Below is a small trained network, with its code and all its weights. Each question gives an input and a class and asks what happens when units are switched off, that is, made to give their printed mean instead of their output.

import numpy as np


def w(rows, s, z=0):
    codes = np.array(rows[::2]) - 128.0
    scale = np.full(codes.shape[1], s)
    scale[-1] = z or s
    return codes * scale


def norm(h):
    return h / np.sqrt((h * h).mean(-1, keepdims=True) + 1e-5)


def f(y):
    return np.maximum(y, 0)


def log_softmax(a):
    a = a - a.max(-1, keepdims=True)
    return a - np.log(np.exp(a).sum(-1, keepdims=True))


def net(x, mask):
    res = np.array(x, float).reshape(1, 4) / 4 @ E
    u = 0
    for l in range(2):
        y = f(norm(res) @ A[l][:, :-1].T + A[l][:, -1])
        res = res + np.where(mask[u : u + 15], y, B[l][:, -1]) @ B[l][:, :-1]
        u += 15
    return log_softmax(norm(res)[-1] @ U[:, :-1].T + U[:, -1])


A, B = {}, {}
E = w([
[77,154,214,102,77],'x0',
[60,134,73,44,143],'x1',
[33,155,97,222,130],'x2',
[109,80,185,134,255],'x3',
],0.0071)
A[0] = w([
[173,130,69,132,189,34],'L0N1',
[97,128,184,113,125,30],'L0N2',
[158,116,147,196,129,85],'L0N3',
[196,118,165,67,179,87],'L0N4',
[175,115,194,210,164,79],'L0N5',
[106,111,175,147,250,53],'L0N6',
[164,103,42,175,203,30],'L0N7',
[149,133,130,147,125,82],'L0N8',
[54,130,118,216,167,52],'L0N9',
[35,116,79,46,199,42],'L0N10',
[92,125,112,159,143,61],'L0N11',
[139,121,163,158,117,58],'L0N12',
[59,126,237,117,112,3],'L0N13',
[120,126,131,109,189,81],'L0N14',
[137,125,67,150,82,85],'L0N15',
],0.02,0.0046)
B[0] = w([
[89,137,196,85,142,184],'L0N1',
[95,138,186,124,141,170],'L0N2',
[171,183,95,97,123,195],'L0N3',
[121,57,76,141,193,226],'L0N4',
[221,187,78,53,103,238],'L0N5',
[103,107,149,216,38,254],'L0N6',
[37,164,205,110,157,216],'L0N7',
[126,143,105,99,110,146],'L0N8',
[116,60,73,147,203,246],'L0N9',
[252,205,78,62,111,254],'L0N10',
[119,104,98,140,157,170],'L0N11',
[144,147,108,76,117,163],'L0N12',
[38,163,205,114,157,229],'L0N13',
[109,113,122,147,81,179],'L0N14',
[123,124,161,182,80,193],'L0N15',
],0.036,0.0097)
A[1] = w([
[132,70,93,140,178,2],'L1N1',
[53,155,246,83,181,21],'L1N2',
[105,100,125,149,57,88],'L1N3',
[148,89,87,166,119,90],'L1N4',
[93,45,69,127,139,65],'L1N5',
[130,90,180,216,25,44],'L1N6',
[179,8,189,73,119,72],'L1N7',
[103,50,62,164,236,59],'L1N8',
[43,85,201,138,129,123],'L1N9',
[112,36,77,145,185,81],'L1N10',
[123,38,104,85,157,60],'L1N11',
[194,83,166,191,142,98],'L1N12',
[87,101,131,200,27,120],'L1N13',
[98,57,106,147,141,65],'L1N14',
[184,53,159,106,154,110],'L1N15',
],0.015,0.0039)
B[1] = w([
[133,116,125,164,181,163],'L1N1',
[5,87,210,68,149,255],'L1N2',
[169,110,179,185,110,169],'L1N3',
[117,120,186,100,165,166],'L1N4',
[121,110,79,153,176,178],'L1N5',
[115,17,68,129,54,202],'L1N6',
[83,189,87,246,125,153],'L1N7',
[160,110,138,214,194,217],'L1N8',
[211,219,94,45,126,226],'L1N9',
[152,74,140,152,203,196],'L1N10',
[109,111,87,160,157,171],'L1N11',
[128,67,121,46,139,147],'L1N12',
[136,67,139,197,97,213],'L1N13',
[163,142,78,99,147,166],'L1N14',
[121,188,147,198,156,153],'L1N15',
],0.028,0.0088)
U = w([
[21,166,222,89,157,245],'0',
[227,223,78,77,119,188],'1',
[125,110,93,219,246,60],'2',
[129,57,137,198,14,24],'3',
[138,111,125,91,162,142],'4',
],0.014,0.0013)

Each question gives the input, the list of numbers given to net, and the class t.
The units are the neurons (one row each of A and B). Each row of codes is followed by its name. A weight is (code - 128) times the scale printed after its matrix; where a second scale follows, it is the last column's (A, B and U).
mask holds one flag per neuron, layer by layer. A switched-off neuron (its flag False) gives its mean, the last column of its row in B, instead of its output. The means were averaged over made-up inputs and are rounded, as every weight is.
A unit's drop is (log p(t) with every unit on - log p(t) with that unit switched off) / (log p(t) with every unit on - log p(t) with every unit switched off).
The circuit of an input: a set's keep is (log p(t) with only the set's units on - log p(t) with every unit switched off) / (log p(t) with every unit on - log p(t) with every unit switched off). Starting from the 12 units with the biggest drops (on a tie, the unit counted first), units are removed one at a time, each time the one whose removal leaves the highest keep (on an exact tie, the one counted first), for as long as the keep stays at least 0.8.
units of the circuit, in order: the units of the circuit, biggest drop first
top k neurons: the k neurons with the biggest drops, biggest first
top k neurons in layer l: the k neurons of layer l with the biggest drops, biggest first
input [-5,-7,-1,6], class 1: units of the circuit, in order => [L0N5]
input [-8,1,8,7], class 0: top 2 neurons => [L0N7 L0N1]
input [6,5,-7,4], class 2: top 3 neurons in layer 0 => [L0N4 L0N7 L0N5]
input [7,8,0,-2], class 1: top 2 neurons in layer 0 => [L0N10 L0N7]
input [6,4,-7,-1], class 2: top 4 neurons => [L0N4 L0N7 L0N1 L1N8]
input [0,-8,7,-2], class 1: top 3 neurons => [L0N5 L0N3 L0N4]
input [-8,4,-7,-5], class 0: top 2 neurons => [L0N9 L0N1]
input [4,-5,-2,6], class 3: top 2 neurons => [L0N6 L0N10]
input [1,5,4,0], class 1: top 2 neurons => [L0N10 L0N4]
input [6,-4,2,8], class 3: top 2 neurons => [L0N6 L0N7]
input [-7,8,-1,-3], class 1: top 3 neurons => [L0N10 L0N13 L0N2]
input [-4,0,-3,5], class 3: top 2 neurons => [L0N6 L0N13]
input [-6,6,-4,-6], class 0: top 2 neurons => [L0N6 L0N5]
input [-2,-5,-4,-6], class 3: units of the circuit, in order => [L0N15]
input [-6,5,1,-5], class 0: top 2 neurons in layer 0 => [L0N6 L0N7]
input [3,-3,-4,-6], class 3: top 2 neurons in layer 0 => [L0N10 L0N9]
input [-1,-6,6,-7], class 3: top 4 neurons => [L0N15 L0N10 L0N4 L0N5]
input [3,5,-4,7], class 3: top 2 neurons => [L0N6 L0N5]
input [-7,5,1,6], class 0: top 2 neurons in layer 0 => [L0N7 L0N1]
input [-1,7,3,4], class 1: units of the circuit, in order => [L0N10]
input [0,7,4,-6], class 1: top 2 neurons in layer 0 => [L0N10 L0N6]
input [-3,-4,4,-4], class 1: top 2 neurons in layer 1 => [L1N2 L1N8]
input [-3,0,1,4], class 3: top 2 neurons in layer 0 => [L0N6 L0N13]
